Here is a tiny trained network, its code and every weight. The questions are about switching its units off for an input and a target symbol, where a switched-off unit gives its printed mean instead of its output.

import numpy as np


def w(rows, s, z=0):
    codes = np.array(rows[::2]) - 128.0
    scale = np.full(codes.shape[1], s)
    scale[-1] = z or s
    return codes * scale


def f(y):
    return y / 2 * (1 + np.tanh(0.7978845608 * (y + 0.044715 * y**3)))


def softmax(a):
    e = np.exp(a - a.max(-1, keepdims=True))
    return e / e.sum(-1, keepdims=True)


def log_softmax(a):
    a = a - a.max(-1, keepdims=True)
    return a - np.log(np.exp(a).sum(-1, keepdims=True))


def net(x, mask):
    ids = ['αγημξφ'.index(c) for c in x.split()]
    T = len(ids)
    res = E[ids] + P[:T]
    r = res
    for j in range(2):
        rows = slice(2 * j, 2 * j + 2)
        q, k, v = (r @ M[0][rows].T for M in (Q, K, V))
        z = softmax(np.where(np.tri(T) > 0, q @ k.T / 2**0.5, -1e9)) @ v
        o = O[0][rows]
        res = res + np.where(mask[j], z, o[:, -1]) @ o[:, :-1]
    y = f(res @ A[0][:, :-1].T + A[0][:, -1])
    res = res + np.where(mask[2:10], y, B[0][:, -1]) @ B[0][:, :-1]
    return log_softmax(res[-1] @ U[:, :-1].T + U[:, -1])


Q, K, V, O, A, B = {}, {}, {}, {}, {}, {}
E = w([
[146,195,130,151],'α',
[189,146,130,162],'γ',
[108,210,72,137],'η',
[217,160,120,93],'μ',
[146,128,57,183],'ξ',
[250,94,130,136],'φ',
],0.017)
P = w([
[142,126,155,137],'0',
[188,157,159,204],'1',
[92,91,33,70],'2',
[95,109,183,134],'3',
[212,141,126,209],'4',
[107,97,5,63],'5',
[70,103,204,133],'6',
],0.013)
Q[0] = w([
[89,94,106,81],'h0',
[84,71,118,55],'h0',
[126,92,113,230],'h1',
[217,212,217,251],'h1',
],0.015)
K[0] = w([
[210,181,73,156],'h0',
[167,179,65,149],'h0',
[88,102,121,174],'h1',
[55,58,251,103],'h1',
],0.016)
V[0] = w([
[112,134,169,144],'h0',
[116,82,10,49],'h0',
[179,15,133,127],'h1',
[164,152,188,20],'h1',
],0.014)
O[0] = w([
[115,153,156,113,109],'h0',
[117,100,24,161,2],'h0',
[102,38,181,116,139],'h1',
[124,91,77,4,181],'h1',
],0.02,0.0062)
A[0] = w([
[99,124,139,138,111],'n0',
[134,125,182,143,86],'n1',
[108,192,126,113,46],'n2',
[1,145,132,124,175],'n3',
[132,110,80,96,254],'n4',
[158,84,169,136,200],'n5',
[103,105,147,101,62],'n6',
[151,107,119,152,224],'n7',
],0.018,0.0076)
B[0] = w([
[193,106,103,187,130],'n0',
[130,69,135,177,214],'n1',
[183,74,110,99,200],'n2',
[253,153,14,148,136],'n3',
[87,160,158,128,249],'n4',
[65,141,96,122,246],'n5',
[161,87,60,148,190],'n6',
[115,183,77,87,168],'n7',
],0.011,0.015)
U = w([
[220,97,202,79,63],'α',
[115,132,254,100,61],'γ',
[197,134,98,89,5],'η',
[101,179,166,47,242],'μ',
[131,147,156,130,144],'ξ',
[182,68,150,96,3],'φ',
],0.0083,0.0037)

Each question gives the input, a string of symbols that net reads in full, and the target symbol t.
The units are the heads (2 rows each of Q, K, V and O) and the neurons (one row each of A and B). Each row of codes is followed by its name. A weight is (code - 128) times the scale printed after its matrix; where a second scale follows, it is the last column's (O, A, B and U).
mask holds one flag per unit, heads first, then neurons. A switched-off unit (its flag False) gives its mean, the last column of its rows in O or B, instead of its output. The means were averaged over made-up inputs and are rounded, as every weight is.
A unit's drop is (log p(t) with every unit on - log p(t) with that unit switched off) / (log p(t) with every unit on - log p(t) with every unit switched off).
The circuit of an input: a set's keep is (log p(t) with only the set's units on - log p(t) with every unit switched off) / (log p(t) with every unit on - log p(t) with every unit switched off). Starting from all 10 units, units are removed one at a time, each time the one whose removal leaves the highest keep (on an exact tie, the one counted first), for as long as the keep stays at least 0.8.
units of the circuit, in order: the units of the circuit, biggest drop first
top k neurons: the k neurons with the biggest drops, biggest first
heads that matter: for each layer, one digit per head in row order, 1 if its drop is at least 0.15 and else 0, layers parted by /
drop of u: that unit's drop, to one decimal
input φ μ μ φ μ, target φ: heads that matter => 01
input φ γ μ φ γ, target φ: units of the circuit, in order => h1; n6
input ξ η γ, target η: units of the circuit, in order => h1; n4; h0
input μ φ α ξ ξ γ, target ξ: units of the circuit, in order => h1; h0
input γ α μ ξ, target ξ: units of the circuit, in order => h1; h0
input μ μ μ η γ, target η: top neuron => n2
input γ α φ φ ξ, target φ: top 2 neurons => n6; n4
input μ μ φ η ξ, target η: heads that matter => 01
input μ α α γ φ, target γ: heads that matter => 10
input μ μ ξ γ η, target γ: heads that matter => 11
input ξ μ η ξ γ φ α, target α: top 2 neurons => n2; n5
input ξ γ φ φ η, target φ: heads that matter => 01
input γ γ α α ξ, target α: top 3 neurons => n2; n5; n4
input μ α μ α α γ γ, target γ: units of the circuit, in order => h0
input μ μ μ μ μ γ φ, target φ: drop of n6 => 0.8
input α γ η μ α, target μ: drop of h1 => 0.9
input γ ξ γ, target ξ: drop of h1 => 1.2
